Below is a small trained network, with its code and all its weights. Each question gives an input and a class and asks what happens when units are switched off, that is, made to give their printed mean instead of their output.

import numpy as np


def w(rows, s, z=0):
    codes = np.array(rows[::2]) - 128.0
    scale = np.full(codes.shape[1], s)
    scale[-1] = z or s
    return codes * scale


def f(y):
    return np.maximum(y, 0)


def log_softmax(a):
    a = a - a.max(-1, keepdims=True)
    return a - np.log(np.exp(a).sum(-1, keepdims=True))


def net(x, mask):
    res = np.array(x, float).reshape(1, 7) / 4 @ E
    y = f(res @ A[0][:, :-1].T + A[0][:, -1])
    res = res + np.where(mask, y, B[0][:, -1]) @ B[0][:, :-1]
    return log_softmax(res[-1] @ U[:, :-1].T + U[:, -1])


A, B = {}, {}
E = w([
[14,153,210,234],'x0',
[48,227,2,135],'x1',
[127,121,130,124],'x2',
[126,127,128,127],'x3',
[119,120,127,121],'x4',
[112,236,203,26],'x5',
[120,122,130,122],'x6',
],0.0038)
A[0] = w([
[123,190,162,115,114],'neuron 1',
[136,176,172,96,100],'neuron 2',
[162,91,212,122,107],'neuron 3',
[169,139,73,67,124],'neuron 4',
[71,200,39,128,93],'neuron 5',
[104,127,153,176,116],'neuron 6',
[138,155,137,81,125],'neuron 7',
[160,115,98,86,97],'neuron 8',
[150,94,185,127,106],'neuron 9',
[161,120,113,105,108],'neuron 10',
[132,145,138,118,115],'neuron 11',
[102,106,125,105,186],'neuron 12',
[133,144,136,134,131],'neuron 13',
[108,177,137,92,150],'neuron 14',
[131,148,181,82,124],'neuron 15',
[111,126,143,140,111],'neuron 16',
[135,133,137,128,117],'neuron 17',
[132,144,165,97,118],'neuron 18',
[148,124,90,216,119],'neuron 19',
[162,82,181,123,107],'neuron 20',
[144,109,157,129,101],'neuron 21',
[2,140,206,201,105],'neuron 22',
[109,137,120,131,255],'neuron 23',
[117,163,137,112,137],'neuron 24',
[149,105,173,124,106],'neuron 25',
[164,118,102,93,103],'neuron 26',
[124,179,164,111,111],'neuron 27',
[176,117,104,83,96],'neuron 28',
[141,46,79,196,93],'neuron 29',
[68,191,48,125,105],'neuron 30',
[143,126,113,115,117],'neuron 31',
[152,121,115,162,194],'neuron 32',
[161,104,187,122,108],'neuron 33',
[151,124,111,110,102],'neuron 34',
[83,130,151,150,109],'neuron 35',
],0.0092,0.005)
B[0] = w([
[99,109,72,117,163],'neuron 1',
[91,115,69,121,157],'neuron 2',
[86,164,177,174,178],'neuron 3',
[205,170,132,120,189],'neuron 4',
[67,176,191,188,203],'neuron 5',
[165,153,111,110,156],'neuron 6',
[115,102,90,117,159],'neuron 7',
[174,167,115,125,156],'neuron 8',
[96,161,154,162,161],'neuron 9',
[161,151,126,126,148],'neuron 10',
[119,129,110,125,135],'neuron 11',
[144,93,153,123,185],'neuron 12',
[125,121,124,121,136],'neuron 13',
[111,77,93,115,182],'neuron 14',
[99,82,90,118,166],'neuron 15',
[142,145,120,128,136],'neuron 16',
[122,129,127,130,129],'neuron 17',
[105,103,100,120,151],'neuron 18',
[80,95,77,99,169],'neuron 19',
[90,157,159,164,168],'neuron 20',
[108,144,136,148,141],'neuron 21',
[251,195,93,101,215],'neuron 22',
[152,34,206,102,253],'neuron 23',
[113,104,107,112,159],'neuron 24',
[103,149,151,152,152],'neuron 25',
[173,160,117,125,156],'neuron 26',
[99,112,76,121,158],'neuron 27',
[184,165,115,125,161],'neuron 28',
[52,126,27,95,181],'neuron 29',
[78,159,188,189,202],'neuron 30',
[147,141,127,128,140],'neuron 31',
[132,70,159,102,193],'neuron 32',
[102,148,160,167,163],'neuron 33',
[148,155,122,128,140],'neuron 34',
[166,152,117,123,152],'neuron 35',
],0.028,0.0051)
U = w([
[36,195,213,231,94],'0',
[255,212,100,89,85],'1',
[119,62,161,104,253],'2',
[26,75,7,83,68],'3',
],0.005,0.0046)

Each question gives the input, the list of numbers given to net, and the class t.
The units are the neurons (one row each of A and B). Each row of codes is followed by its name. A weight is (code - 128) times the scale printed after its matrix; where a second scale follows, it is the last column's (A, B and U).
mask holds one flag per neuron, in row order. A switched-off neuron (its flag False) gives its mean, the last column of its row in B, instead of its output. The means were averaged over made-up inputs and are rounded, as every weight is.
A unit's drop is (log p(t) with every unit on - log p(t) with that unit switched off) / (log p(t) with every unit on - log p(t) with every unit switched off).
The circuit of an input: a set's keep is (log p(t) with only the set's units on - log p(t) with every unit switched off) / (log p(t) with every unit on - log p(t) with every unit switched off). Starting from the 12 units with the biggest drops (on a tie, the unit counted first), units are removed one at a time, each time the one whose removal leaves the highest keep (on an exact tie, the one counted first), for as long as the keep stays at least 0.8.
circuit, biggest first: the units of the circuit, biggest drop first
top k neurons: the k neurons with the biggest drops, biggest first
drop when u is switched off: that unit's drop, to one decimal
input [-1,8,3,-8,5,-1,-8], class 0: circuit, biggest first -> [neuron 5]
input [1,-8,-7,-5,-6,-8,-1], class 0: top 4 neurons -> [neuron 3; neuron 20; neuron 9; neuron 33]
input [-1,-1,3,7,-6,-7,-5], class 3: top 2 neurons -> [neuron 29; neuron 19]
input [4,3,8,-8,3,5,3], class 3: circuit, biggest first -> [neuron 1; neuron 14]
input [-3,7,4,2,-1,7,-5], class 0: top 3 neurons -> [neuron 5; neuron 30; neuron 29]
input [1,-8,7,4,-3,-7,6], class 0: circuit, biggest first -> [neuron 3; neuron 20]
input [2,-6,-2,-3,-1,-3,-4], class 0: circuit, biggest first -> [neuron 3; neuron 20]
input [0,5,8,1,-7,6,4], class 3: circuit, biggest first -> [neuron 14; neuron 1]
input [-5,-4,3,1,2,6,3], class 3: top 2 neurons -> [neuron 22; neuron 15]
input [5,-5,5,-8,6,-6,5], class 3: top 2 neurons -> [neuron 29; neuron 19]
input [-6,-7,8,3,-1,6,6], class 0: top 2 neurons -> [neuron 3; neuron 22]
input [8,-7,-4,-1,-7,-1,-3], class 1: top 4 neurons -> [neuron 22; neuron 5; neuron 30; neuron 6]
input [-1,5,-2,3,1,-1,5], class 0: top 3 neurons -> [neuron 5; neuron 30; neuron 22]
input [0,-8,-7,-8,0,3,-8], class 0: top neuron -> [neuron 3]
input [-5,-4,5,-7,-3,-8,6], class 3: top 2 neurons -> [neuron 29; neuron 22]
input [-1,-6,-2,-8,8,-8,5], class 3: top 4 neurons -> [neuron 29; neuron 5; neuron 30; neuron 19]
input [7,-5,-3,5,-4,-5,-2], class 1: drop when neuron 30 is switched off -> 0.1
input [-5,-1,1,4,-8,-8,-2], class 3: drop when neuron 29 is switched off -> 1.0
input [3,-6,1,8,-1,7,1], class 3: drop when neuron 5 is switched off -> 0.4
input [1,8,0,2,7,0,5], class 0: circuit, biggest first -> [neuron 5]
input [-4,-6,8,-5,8,5,1], class 0: circuit, biggest first -> [neuron 3; neuron 20]
